After every row comes roughly how far along a hidden order it lies, from 0 to 30.
[+0.51 -0.28 +1.69 -1.65 -0.49 +1.87 +0.01 +0.36 +1.14 +1.27 +1.46 -0.85 +1.73 -2.72 +2.20 -0.25 -1.59 +0.90 +1.06 -0.06 -1.47 -2.44 -2.50 -3.08 +0.65 -9.99 +1.53 +1.71 +2.93 +1.47 +1.51 -0.98 +0.34 +0.80 +2.30 -2.63 -1.52 +0.28 +0.08 +0.57 +2.36 +0.27 -0.49 -2.08] | 0
[-3.01 -0.83 -0.23 -0.01 -2.04 -1.31 +0.18 -0.53 +3.68 +0.00 -0.90 +0.78 +0.25 -1.98 -1.26 -4.39 +2.95 -2.51 -0.93 -1.29 -0.57 +2.27 +1.56 +1.41 -0.03 -4.91 -0.02 +0.84 +3.39 +0.73 -1.04 +1.71 -0.02 +1.27 -3.28 +0.34 +1.86 -5.71 -4.41 -1.03 +0.38 -2.04 -2.73 -2.61] | 16
[-1.29 -3.85 +0.65 -0.02 -3.20 -0.12 -0.90 +0.93 +3.56 -0.53 -2.04 +0.45 +0.82 -2.50 -1.01 -3.19 -0.45 -2.87 -0.62 -2.52 +0.42 +1.62 -2.38 +0.84 -0.13 -1.84 +0.15 +2.56 +1.04 +1.53 -2.32 +1.30 -0.03 +1.79 -1.83 +0.77 -0.49 -7.07 -3.20 +0.61 +0.75 -1.92 -4.64 -1.08] | 13
[+0.29 -3.46 +1.52 -0.25 -2.22 +0.75 -0.79 +1.46 +2.71 -2.00 -2.29 -1.61 +1.61 -1.65 +1.77 +0.72 +0.85 -2.57 +0.06 -1.91 +0.09 +2.04 -4.70 +0.27 +0.20 +1.12 +2.16 +3.37 -0.37 +0.64 -2.51 +0.94 +0.00 +1.12 -1.70 +1.57 -0.88 -4.74 -2.35 +0.87 +0.46 -3.13 -1.18 +0.40] | 11
[-1.70 +1.14 -0.30 +0.65 -0.15 -1.28 +1.43 -1.28 +4.68 +1.93 -0.71 +0.72 -0.91 -0.91 +0.32 -4.31 +3.57 -1.37 -0.94 +0.49 -1.52 +1.01 +4.47 +0.61 +0.42 -6.50 -2.30 +0.54 +4.12 -0.09 +0.11 +0.75 -0.05 +0.31 -2.91 +0.54 +1.85 -1.86 -4.92 -1.55 +0.22 -1.52 +0.99 -1.59] | 19
[+2.01 -2.56 +1.32 +0.15 +0.25 +1.63 +0.03 +2.81 +3.33 -1.58 -2.39 -2.36 +2.03 -0.39 +4.95 +3.28 +1.05 -2.05 +0.03 -0.54 -0.05 +2.29 -5.15 +0.05 +0.78 +6.30 +0.23 +3.56 -1.13 -0.45 -3.01 -0.10 +0.12 +0.67 -0.14 +2.15 -1.38 -1.33 -0.56 +0.79 -0.27 -2.16 +2.31 +1.83] | 8
[-2.44 -2.16 -0.17 -0.08 -2.72 -0.28 -0.29 -0.08 +3.19 -0.49 -1.38 +0.93 +0.88 -2.20 -1.62 -3.71 +1.87 -2.65 -0.70 -1.79 -0.25 +1.86 +0.06 +1.28 -0.09 -2.59 +0.21 +1.48 +2.33 +1.03 -1.58 +1.79 -0.02 +1.46 -2.86 +0.44 +0.91 -7.09 -3.85 -0.41 +0.61 -1.93 -3.30 -2.09] | 15
[-0.67 -1.55 -0.09 +2.66 +0.04 -1.07 -0.61 -1.64 -2.76 -1.33 -1.35 +1.14 -5.40 +2.58 -3.88 -1.41 +0.46 -0.79 -0.23 +0.05 +1.37 +2.12 -0.51 +0.64 +0.75 +9.99 -0.97 -1.54 -4.07 +0.07 -1.06 +0.75 -0.15 -0.10 -2.59 +1.94 +0.26 -2.97 +1.46 -0.16 -1.48 +3.51 -5.34 +1.05] | 30
[+1.38 -0.69 +0.10 -0.81 +0.16 +1.30 -1.40 +1.28 -4.72 -2.31 +0.62 -0.99 +0.52 +0.65 -0.92 +4.62 -3.09 +1.57 +1.02 -0.19 +1.50 -0.88 -4.51 -1.16 -0.38 +6.61 +2.69 +0.08 -4.41 -0.20 +0.09 -0.79 +0.05 -0.44 +2.70 -0.61 -1.69 +1.73 +4.69 +1.27 -0.27 +1.24 -0.87 +1.68] | 11
[-0.95 +1.32 -4.43 -1.87 -0.12 -0.91 -0.11 +1.21 -1.69 -0.26 +1.25 +2.47 +5.61 -2.21 -1.95 +1.47 -1.27 -0.37 -0.75 -1.12 +1.49 -0.01 -0.87 +3.53 -1.86 +0.31 -0.08 -1.19 +1.56 -0.10 -1.54 +1.12 -0.01 +1.18 +1.70 -1.16 +1.21 -2.35 +1.59 +0.07 -0.70 -6.16 +2.84 -1.00] | 4
[+1.79 +0.02 +1.12 -0.70 -2.38 -0.57 -0.86 +1.99 +1.09 -1.22 -1.56 -2.02 +3.23 -0.06 +1.79 +1.89 +0.65 +0.42 -0.75 -1.37 -0.19 -0.87 +2.83 +3.58 -2.50 -0.66 +1.77 +1.61 -2.21 -1.46 +0.34 +0.03 -0.61 -2.21 -2.15 +1.34 +0.63 +2.54 -4.54 +0.90 +0.41 -1.50 +3.45 +3.35] | 29
[-2.23 +2.62 -1.39 -0.65 -0.69 -1.40 -0.25 -3.14 -3.73 +1.00 +2.16 +2.03 -1.69 +0.10 -5.39 -3.14 -0.68 +1.88 +0.06 +0.46 -0.05 -2.04 +5.42 -0.09 -1.30 -5.35 +0.72 -3.15 +0.33 +0.42 +3.22 +0.37 -0.11 -0.88 -1.24 -1.94 +1.42 +0.88 -0.24 -1.11 +0.41 +2.47 -2.65 -2.10] | 23
[-2.27 -0.83 -0.55 -0.06 -2.08 -1.19 +0.75 +0.09 +3.29 +2.12 -0.90 +0.88 -0.32 -1.96 -1.72 -4.29 +2.57 -2.38 -0.69 -1.19 -0.52 +1.62 +1.13 +1.17 -0.05 -3.67 +0.10 +0.70 +3.39 +0.72 -1.03 +1.74 +0.04 +1.30 -3.94 +0.39 +1.38 -5.88 -4.57 -1.02 +0.21 -1.74 -2.05 -2.50] | 16
[+2.46 -0.86 +0.26 +1.12 +3.19 +1.02 +1.23 +1.95 +2.99 +0.27 -1.52 -1.09 +0.33 +1.05 +6.33 +3.31 +0.37 -1.72 -0.21 +0.78 +0.11 +2.36 -4.29 -0.30 +2.32 +7.01 -3.23 +1.53 -0.85 -0.81 -3.03 -0.63 +0.26 +1.07 +2.76 +2.27 -0.85 +0.73 +2.42 +0.32 -1.48 -2.46 +3.84 +2.05] | 5
[-2.18 +1.07 -0.36 -0.87 -2.55 -1.24 -1.14 -2.32 -3.85 +0.52 +1.49 +1.94 -1.38 -0.86 -6.19 -3.70 -1.42 +1.76 +0.06 -0.65 +0.29 -2.44 +4.66 +0.19 -1.97 -5.79 +1.78 -2.16 +0.51 +1.03 +3.15 +0.48 -0.23 -0.59 -1.65 -2.36 +0.73 -0.91 -1.56 -0.38 +1.15 +2.35 -4.04 -2.26] | 24
[-1.99 +2.66 -4.33 -2.44 +0.53 -1.14 +0.52 +1.57 -0.79 -0.28 +1.29 +1.66 +6.76 -2.02 -0.60 +2.25 +0.11 -0.37 -0.68 -0.40 +0.52 +0.06 +0.25 +3.36 -2.21 -1.17 +0.75 -1.19 +3.10 -0.74 -0.73 +1.03 -0.05 +0.34 +1.15 -1.15 +1.56 -1.18 +0.65 -0.52 -0.73 -7.05 +3.71 -0.83] | 3
[-1.48 +1.35 -4.40 -1.92 -0.16 -1.25 +0.03 +1.34 -0.82 +0.31 +1.10 +2.10 +6.19 -2.03 -0.63 +0.77 -1.79 -0.70 -0.89 -1.13 +1.36 -0.14 +0.38 +3.95 -2.24 +0.10 -1.24 -1.32 +1.95 -0.23 -1.27 +0.87 -0.08 +1.31 +2.52 -1.15 +0.99 -1.90 +1.26 +0.12 -0.53 -6.61 +3.44 +0.01] | 3
[+1.66 +0.61 +3.86 +1.42 +0.84 +0.91 +1.16 -0.54 +2.95 +1.01 -0.98 -2.39 -3.90 +1.45 +3.35 -1.06 +3.24 +0.61 +0.48 +1.71 -2.42 -0.29 +2.65 -2.99 +1.81 -3.76 +0.04 +1.94 +0.66 -0.57 +1.56 -0.93 -0.01 -1.56 -2.28 +1.18 -0.06 +4.09 -3.07 -0.85 +0.65 +4.10 +1.03 +0.23] | 25
[+1.64 +0.49 +0.76 -1.98 -0.31 +1.30 +0.39 +1.25 +2.97 +1.76 +1.13 -0.72 +4.40 -2.74 +4.18 +0.63 -2.11 +0.77 +0.33 -0.36 -1.26 -2.68 -0.91 -1.16 -0.58 -9.99 -0.29 +1.78 +2.89 +0.59 +1.15 -1.05 +0.15 +0.55 +2.95 -2.04 -0.99 +2.22 -0.95 +0.62 +2.08 -2.53 +2.10 -1.08] | 0
[-1.62 -0.03 +0.09 -0.39 -2.85 -1.66 -1.28 -2.59 -2.84 +1.33 +1.23 +2.25 -1.82 -0.90 -5.58 -5.28 -3.00 +1.65 -0.03 -1.31 +0.23 -2.77 +4.53 +0.69 -1.73 -8.10 +0.56 -1.86 -0.39 +1.44 +2.96 +0.19 -0.23 -0.38 -0.90 -2.26 +0.38 -1.63 -1.01 +0.19 +1.58 +2.79 -6.01 -1.31] | 24
[+2.03 +0.79 +3.50 +1.32 +0.97 +0.88 +1.19 -0.95 +3.81 +1.25 -0.62 -2.78 -3.88 +1.52 +3.51 -1.35 +3.37 -0.05 +0.34 +1.85 -2.59 -0.20 +2.61 -2.63 +1.62 -3.87 -0.44 +1.41 +0.61 -0.63 +1.14 -1.08 +0.00 -1.61 -2.42 +1.26 +0.03 +4.01 -3.38 -0.84 +0.71 +3.57 +0.84 +0.33] | 25
[-1.61 +0.69 -1.72 +1.36 +0.74 -1.71 +0.01 -0.57 -2.29 -2.42 -1.29 +0.36 -2.46 +2.81 -3.19 +0.18 +3.22 -0.83 -0.70 +0.62 +1.11 +2.80 +1.28 +2.42 -0.19 +9.99 +0.16 -2.10 -3.08 -1.48 -1.16 +1.37 -0.24 -0.92 -3.75 +2.61 +1.57 -0.28 +0.25 -0.94 -2.48 +0.43 +0.69 +1.49] | 30
[+1.41 -2.63 +1.47 -0.11 -0.69 +1.54 -0.19 +2.83 +3.69 -2.12 -2.38 -2.71 +2.28 -0.74 +4.02 +2.60 +1.42 -2.08 +0.13 -0.81 +0.06 +2.20 -6.43 -0.08 +0.81 +3.68 +1.59 +3.62 -0.92 -0.30 -2.99 +0.47 +0.08 +0.63 -0.29 +1.87 -1.25 -2.05 -1.08 +0.91 -0.19 -1.90 +1.29 +1.65] | 9
[+1.07 +0.35 +1.71 -1.52 -3.35 +0.00 -1.34 +1.62 +0.41 -2.17 -1.33 -2.59 +3.37 -0.90 +0.24 +1.15 +1.25 +1.41 -0.13 -1.65 -0.59 -1.04 +2.39 +2.43 -3.56 -2.39 +4.72 +1.90 -2.32 -0.99 +1.34 +0.26 -0.57 -2.59 -3.87 +0.50 +0.05 +1.71 -5.36 +0.69 +1.15 -0.13 +2.58 +2.10] | 29
[+0.80 +0.69 +1.09 -1.41 -2.66 -0.21 -0.95 +2.35 +0.81 -2.32 -1.37 -2.84 +3.88 -0.29 +0.81 +2.30 +1.94 +0.63 -0.41 -1.00 -0.54 -0.43 +2.86 +3.10 -3.70 -0.75 +4.32 +1.44 -2.21 -1.94 +0.72 +0.36 -0.54 -2.75 -3.08 +0.97 +0.51 +2.91 -5.04 +0.34 +0.58 -1.01 +4.46 +2.42] | 29
[+2.36 +1.17 +1.03 -0.30 +2.27 +1.39 -0.65 +0.86 -3.79 -0.87 +1.02 -1.69 -0.22 +1.78 +1.51 +5.09 -1.80 +2.41 +0.97 +1.23 +0.52 -1.67 -1.85 -1.81 +0.05 +4.11 +1.32 -0.87 -3.21 -0.96 +1.05 -1.49 +0.04 -1.37 +3.37 -0.39 -1.25 +6.08 +4.31 +0.75 -0.61 +2.26 +2.84 +2.30] | 14
[+1.05 +0.49 +1.44 -1.62 -3.26 -0.03 -1.28 +2.10 +0.06 -2.51 -0.44 -2.52 +2.08 -0.59 +0.22 +1.65 +1.90 +0.82 -0.25 -1.14 -0.49 -0.88 +2.33 +2.84 -3.64 -1.82 +4.83 +1.92 -2.35 -1.49 +1.23 +0.18 -0.55 -3.03 -3.75 +0.91 +0.36 +2.82 -5.46 +0.49 +0.79 -2.26 +3.75 +2.40] | 29
[-1.77 +0.92 -0.29 +0.51 -0.13 -1.20 +1.39 -1.33 +4.87 +1.83 -0.45 +0.36 -0.40 -0.47 +0.34 -4.36 +3.87 -0.96 -0.84 +0.24 -1.72 +1.00 +4.62 +0.87 +0.84 -5.61 -2.15 +0.36 +4.18 -0.08 +0.37 +0.84 -0.05 +0.30 -3.48 +0.62 +1.63 -1.84 -4.67 -1.71 +0.19 -1.51 +1.27 -1.86] | 19
[-2.48 +0.58 -0.58 +0.24 -0.88 -1.34 +1.15 -0.91 +4.40 +1.12 -0.53 +0.71 -0.02 -0.89 -0.63 -4.34 +3.68 -1.89 -0.84 +0.01 -1.15 +1.56 +3.65 +1.13 +0.14 -5.11 -0.97 +0.31 +4.75 +0.35 -0.25 +1.35 -0.05 +0.64 -3.71 +0.18 +2.01 -3.44 -4.64 -1.53 +0.32 -1.94 -0.09 -2.26] | 18
